Nearest point in the smallest flat space through zero that holds the last named rows:
zilil (4 x 23):
[[-24  16  -9  18 -31 -18   5 -28 -11  16  26 -10   6 -19   7 -26  11 -16
   25  -8   2 -12  -6]
 [ -8 -41 -29 -10 -18   6  21 -23  38  10 -15   8   5 -34 -32   2  13 -26
    7 -31   6   9 -30]
 [-23  24   8  32 -19 -44  -9 -19 -10 -12  18 -12  -6 -21   9  14  25 -13
   17  -1 -10 -26  23]
 [ -2  10  11  10 -22  -9 -18  10 -25  -2   0 -14   3  12   4 -11  -5   4
    1   9  11 -10  40]]
New rows:
[  1   1  42  17  -3  21   3  15  11  -6 -14   3  11  -3  13  -8  -2  -7
 -10  22  29   5  11] => [ 6 -1  5 -3 -1  5 -7 11 -7 -2 -6 -3  1 11  0 -2 -7  6 -6  5  5  1 14]
[ -2   4  24 -21 -10   9 -14   6 -11   3 -22 -23  -1 -11  -1  10  -7  -2
  17   3   7  -3  25] => [  2  -4   5   2 -12  -3 -10   9  -8  -4  -9  -6   1   6  -5   0  -3   1
  -4   2   8  -3  25]
[-12 -24 -20 -24   9  20  14  -2  20   3  -3  11  -9 -24 -15  20  28   3
   9 -28 -20  -8 -20] => [ -1 -21 -14  -7   9   2  15 -12  30  -2  -9  11  -3 -20 -15  17  11 -11
   0 -16  -7   6 -28]
bug (3 x 23):
[[-18   3  23 -15 -12   1  19  24  -7  31 -19  -3 -20   3  10  22  -6   3
  -13  28   7  23  16]
 [ 10   3  51   3   6  34  -3   3 -17  27   2   8  13   3  26  11  17  32
  -23  -3  -6 -22  -7]
 [ 17   1  43  10  10  35 -13  -8 -14  14  10  10  23   4  24   0  23  33
  -18 -17  -8 -35 -14]]
New rows:
[  5  17   0  39 -12  -5   7 -26  -3  14  33  18  16 -21   2  -2  34  11
  16  -1   5 -16 -34] => [ 13   0   4   9   9  10 -11 -12  -2  -8  11   4  15  -1   3  -8   8   8
   0 -16  -6 -19 -11]
[-10   3 -32  20  -9   1   3 -19  12   6 -26 -34  19  -3 -19 -27 -23 -11
   4   7  14  14 -21] => [ -3  -2 -24   0  -2 -15   0  -3   8 -14   1  -3  -4  -2 -12  -7  -7 -14
  11  -1   2   7   2]
[ 18   2 -14  -3  19  -6 -12   2   3 -21  32 -11 -10 -17  -7  25 -42 -24
  14   7 -23  21 -14] => [ 21   7 -19   3  22  -7  10  -4  -1 -12  13  -4  -2 -27 -24   9 -31 -19
   7   7 -17  17  -9]
dab (4 x 23):
[[  0  -9   8  17  -4 -23  64 -13  31 -21 -18  12   4  15 -12 -22   3  17
  -22 -20  43 -24  22]
 [ 11  -8 -20   6  -9  -8 -20   7 -32  -7   4 -29   5   3  15 -15   5 -19
   12   1  -6  -3 -27]
 [-12  -1  22  13  11   8  -4 -14   9   2  -7  12  10 -13 -27  -1  10   5
    9 -12 -10  17   7]
 [-13 -21 -17 -20  -4  18 -33  16  -1  -6   8 -14   5 -17   3  -3 -11   1
   20   3 -58  19   2]]
New rows:
[-14   8  32  -2 -14 -14  -5  10 -23  -8  -6   4   6 -10 -19   2 -15 -22
   1  14  10   8  -4] => [ 1  6  8  8  4  1 -7 -6 -7  5  0  1  2 -2 -5  3  7 -5  3 -1  4  4 -6]
[ -3 -12  -2 -17   7   9   3  -5  11 -15 -23   3  -5 -14  -3  -8  10   7
   1 -12 -60  23   5] => [-16 -20  -2  -7   0  12  -8   4  14 -10  -1  -1   8 -15 -12  -8  -5   9
  12  -8 -38  15  13]
Kekal (3 x 23):
[[ 16  16  16  14  -4   0  -9  -2   0 -22 -15   6  11  18   5  -7 -17 -13
  -24 -51  -9  10   4]
 [  8  13   4  11  -3   2  -9   6  -4 -19  -8  -3  -1  -6   4   3 -27 -12
  -47 -25 -10  -4 -15]
 [  6  13   9  11  -5   1  -5  -1   1 -17  -9   1   5   9   4  -4 -11 -10
  -19 -35  -7   8   1]]
New rows:
[-26 -18 -14   5  -4   8 -13 -17  12  41  -2   4 -13  21  -8   0  14   6
  45  20   8   0  -5] => [-11 -11  -6  -9   1  -1   9  -5   4  16   8   0  -1   2  -3  -2  24  10
  40  24   9   4  12]
[  7  17  16  12  -9  15  -6 -12   7 -23 -11 -16   5 -13   0 -13 -12  -8
 -27 -42  -7  22  -7] => [ -3  19   7  16 -10   3  -4   0   3 -24  -8  -5   1   4   6  -3 -12 -14
 -28 -41 -10  12  -2]
[  4  10 -14  10   1 -10 -14  -8 -10   7 -22   9  11  -6  -1 -19 -25 -10
  -4  14  13 -31  24] => [ 15  -5   3  -4   7  -2  -5   2  -5   4  -3   7   4   2  -2   1 -10   2
  -7   4   1  -9  -3]
noto (4 x 23):
[[ 15   9 -31 -14  22 -10 -24  -7 -11   7 -24   3  30  13  13 -33 -11  20
   36  19 -13  13  12]
 [ -7   6 -20 -16  17  -1 -34  -6  -6   6 -23   6  22  -5  19 -12 -23   2
   28  15  -2  15  -1]
 [ -2  12 -24 -10  24  -5 -23  -9  -1   0 -14  -4  32   1   9 -29 -18  13
   28  11  -7  20  11]
 [-15   5  -7 -15  17  -4 -29 -12  13  -6  -4 -13  24 -14   8 -23 -27   3
   11   6   5  27  11]]
New rows:
[-14  11 -25  -9 -11  15 -27  13   6 -20   4   2   7  24  -4 -10  22  15
   1  21   5  14  23] => [  5   3  -7  -4   7  -5  -4  -4   1  -1  -3  -4  10   4   0 -15  -3   8
   7   4  -3   6   8]
[  6   3  -4 -19  -3   3 -30  -5  -8   3 -26  14   2  -9  38  27 -17  -5
   0  13   2  -1 -24] => [ -6  -8  -3 -17  -4   3 -31   2 -11  12 -24  17  -6  -8  23  17 -16 -13
  13  14   6  -1 -16]
Fisug (2 x 23):
[[  9  -2 -12  11  -6 -12 -17   2  -5  15 -10   5  13 -10  -6  12   2  12
   -8  18  -1  27  -1]
 [ 19  -2 -29  19 -11 -37 -33   3 -11  28 -16   5  18 -26  -7  23   1  23
   -7  31  -2  58  -3]]
New rows:
[  3 -20  -6  30  -9 -10 -15 -18   5 -16 -14  17  41 -13 -10  13  -8  -2
 -24  34  12 -13  -4] => [  5  -4  -1  12  -6  11 -13   3  -2  13 -13  11  20   2 -11  10   6  10
 -19  20  -1  13   1]
[ -3   1  -6 -15   5 -12 -23  10 -12   2  16 -22  -8 -16  19  11   1 -14
  23   0  -5  -3  -2] => [  2   3  -8  -5   2 -21   2  -2  -2  -3   6  -8 -13 -10   8  -2  -5  -2
  15  -8   0   7  -2]
kad (5 x 23):
[[ -8  21  -1   2 -13 -23  28 -19   0   6  20  23   5  15 -10  24  -5 -36
  -24 -35  20  11  -6]
 [-25  16   3   8  35  -5  17   5 -16   5  12  25  10  11 -16   7  19 -52
  -14 -52  13  -1   7]
 [  8   0 -17  -1 -14   0 -12   8  10   1 -18   5 -10  -3  -3 -20  10  23
   11  10   6  -1  19]
 [ 38  -2   8 -21 -30  25 -28  14 -42  16 -36  15 -21 -21   6  -3   0  -1
   -3 -10   4  31  -5]
 [ -8 -15  17  16  -8  19 -12  -2 -20   9 -15  34 -10  -7  -8  -8  46 -35
  -17 -25  55  12  -6]]
New rows:
[ -8 -36  25   9  -2   5  -6  10  24  -6 -11 -17   8 -12  15  -5  -4  22
  12  39  16  14  -8] => [ -1 -27  13  10  -6  13 -13  -7  12  -8  -2 -18  -1  -8  11  -7   7  22
   6  38   7  -8 -14]
[ 18   9 -17 -20 -14  -9   2  12  -2  13   0   7   4  -1  15   9 -30  19
  19   1 -32   0  12] => [ 20  18 -16 -20 -10  -9   1   7  -2   3  -5  -8  -3   0   2   3 -28  18
   8   2 -30   6  10]
[  7  -4   6   1   0  24 -13   6   2   9 -20 -26   3  -8   9  21 -25   3
   6  27 -14 -12 -15] => [ 10 -12  12  -7   2  12  -9   2  -7  -3  -1 -20   1  -9  12   5 -15  14
   6  21 -20   0 -15]
Meb (4 x 23):
[[ -4  14  18  -1  15  -3  10  -2 -16  -1   5  10  23   9 -11 -12   9 -14
    0   3  13   1  14]
 [ -4  13  46 -28  24 -12  -5 -26   1 -25  34 -10  36  10 -24  11   9  37
   -8   8  10   0   1]
 [ -8  32  39 -18  26   0   3  10 -16 -15  16  21  42  11 -12  -6   5   9
  -12   8  19  12  26]
 [-38  35  -1 -23  10   4  -4  -6   9  16   4  28  14  14 -29 -10   6   1
   -8  18  31  36   2]]
New rows:
[ 14 -16  -3 -10 -13  -1 -20 -24   6 -17   4 -21   6  -4   5  18 -12  19
  10 -17  -4 -10 -14] => [ 10 -17   4  -4  -4  -6  -7 -14  11 -11  10 -22  -8  -5   2  15  -2  23
   1  -3 -13 -12 -14]
[-28  14 -32  -4 -22   5 -28  19   2  31 -15  15 -39   9   3  11   4 -21
  -3   8  -1  19  -4] => [-20   7 -39   1 -17  12  -7  13  16  25 -20  19 -26  -2   2  -5  -8 -10
  -1   6   6  24  -8]
lipop (5 x 23):
[[  6  -2 -11  26   7   3  18   2 -14  14  -3  26 -29 -10 -41   8  -9 -15
  -15  20 -21 -10 -15]
 [  6  -4  -6  17   8  21   2   1  -5  10 -22  18  -9 -10 -13   3 -11   3
  -13   8  -8   6   9]
 [  3  -9 -10  25  23  24  11  25  -1  16 -16   5  -9  19 -10  13   8  -5
   -9   3 -14  14  15]
 [ 29 -24   4  33   8  26  31  18 -25  10 -17  23 -21 -13 -38   6  -5   9
   -6   1 -31 -29  -9]
 [ 36 -30  23   3  -6  41   6   9 -15  -9 -33   2  18 -25  12 -10  -9  46
    9 -27  -8 -24  16]]
New rows:
[ -3 -21 -11  25 -14  33 -11   6   3 -20  22 -16   5  10  14 -10  -8  23
   0  -4   9 -13  -5] => [  9  -9   6  -4  -1   8   1   8  -1  -4  -2  -8   9  -1  10  -2   3  12
   6 -11  -2  -5   5]
[ -5  22 -18  11   3  12   6  -6   7  25   7   8 -25  23 -22  -1  -9  14
   7  20  18  -4   5] => [-10   8  -3  14   7  -1   5  -5   0   7  -7  14 -12  10 -14   4   1 -11
  -9  11   3   7  -2]
[-18   0 -17  21   8   2   2  -8   6   6  15   5  -5  22  12 -33  -4  20
 -10   3   4  22  25] => [-11   7  -3   4   8   6  -6  -1   8   4 -10   2   2  13   6   2   3  -3
  -5   3   9  18  12]
mumu (4 x 23):
[[-20  10   1  -7 -20 -19  16  41 -13   2  -2  14 -14  -5  -3 -21   6  10
    4  -1  -6   6  12]
 [-21   6  31   3   8  15 -30  -5   4  14 -12  20  26 -11 -21 -12  16  -5
   26 -20 -23  -2  -4]
 [-17 -23 -14  -9 -13   7  10  28   1   6  11  21  14   5   4   8  43 -50
   23  -1 -23 -12 -24]
 [-27 -13  12   0 -17   4 -10   9  28   5  -3  28  22  21  20   8  31 -20
   16  -4 -11 -13 -22]]
New rows:
[ 14 -17  15   0  -4  10 -14 -11 -12 -10   9 -19  -9  -5  -8 -17  -9  10
  21  14  12 -25  14] => [  8   4   1   2   9   3  -4 -10  -5   0  -1  -8  -1  -6  -8  -1  -9   5
  -2  -1   2   3   4]
[  1   9 -21  -6  31 -10   1   0 -42   1  18 -26  25 -17 -27 -16  13 -26
  11  -5 -20   7   2] => [ 13  -3 -13  -6  18  12   4   4 -32   6   8 -10   0 -28 -33  -6   6 -24
  13  -6 -18   4   3]
[  4 -55  -2 -16 -11  20   2  -3  -5 -10  -5 -21  13   4 -13   1  18 -17
  -2  12 -22   9  21] => [  6 -11 -12  -3   6   9   4   0  -6   1   8  -3   4  -4  -5   7  11 -23
   6   1  -7  -4  -9]
Fipas (4 x 23):
[[ -8  24  -1 -21   9 -12 -25 -11   8 -14  12   9  -5  -1  -8  15   8   2
  -17  -2   9  -2  -3]
 [ -4  12  -2 -32  18 -18 -41 -21  26   5  -9   9  17 -10 -19  13  16 -10
  -28 -10   8  -4  -4]
 [ -7  16  -3 -27   6 -14 -43 -11   1 -12   7   5   6  -3 -26  24   7   5
  -21  -9   3   7  -7]
 [  0  15   7   4   7  -7 -43 -15  -3  -6  13   4  -2  -5 -15  10  17  16
  -27 -10   5   3   2]]
New rows:
[  2  15  -9 -18 -19 -20 -13  33 -19  -8  17 -15  22  -5   0  11  -1   7
  11 -10 -12  33 -11] => [ -5  -2  -7 -15 -11  -1 -10  10 -20 -14   5  -5   2   5 -20  19 -13   7
   7  -2  -8  15  -9]
[-17  16  13  13  -2  -4  30 -20  23  -1  18  11 -10  16  26  -8  20   6
  10   0  16 -38   6] => [ -2  21   6  11  11   0  22  -7  18  -4  11  10 -21   1  32 -16   9  -4
  -2  11  15 -19   9]
[ 30 -19   3  21  -7  16  22  20   6  26   6 -29 -21 -24 -10  16 -34  14
  27   4  16  -7  14] => [  6 -18   1  21 -11  12  22  12 -14   6  -4  -8  -1   3   6 -10  -9   3
  17   3  -9   4   2]
Sava (4 x 23):
[[  5   0 -18   9  22  -9  -2 -51  27   5  16   0 -13  -5  -4 -11 -48  23
  -11   3   0  -8  18]
 [ 17  14 -16 -42 -16 -24   0 -28  40  35  16   6  -7   5   0  -3  11  -5
   32   6 -30 -21   3]
 [-16  11  -1   8   1  -8  -3 -24  40  24  -8  21 -10  -5  11   5 -29   8
   -3  22   2 -25   6]
 [ -6   9  55 -20 -26 -30   7  14  -9  -2 -23  32   3  21 -18   0  -8   3
    8  -7   3   0  25]]
New rows:
[ 26 -20  10  -2  14   2  -7 -14   3 -20   9   0  12  17  11 -11 -37   7
 -11 -33  -9  11  36] => [ 12  -6   5  -1  12 -11   3 -22 -11 -17  11  -4  -3   6 -18 -13 -27  17
  -8 -16   2  12  21]
[-29   4  -8   4   3 -15  18   4 -40 -38  -3  20  25   4  -7 -20 -30   6
  -2  -2  13  33  -3] => [ -2  -8  19  13   7   0   3   7 -26 -24  -6   0   3   5 -12  -5 -16   9
 -15 -12  14  16  12]
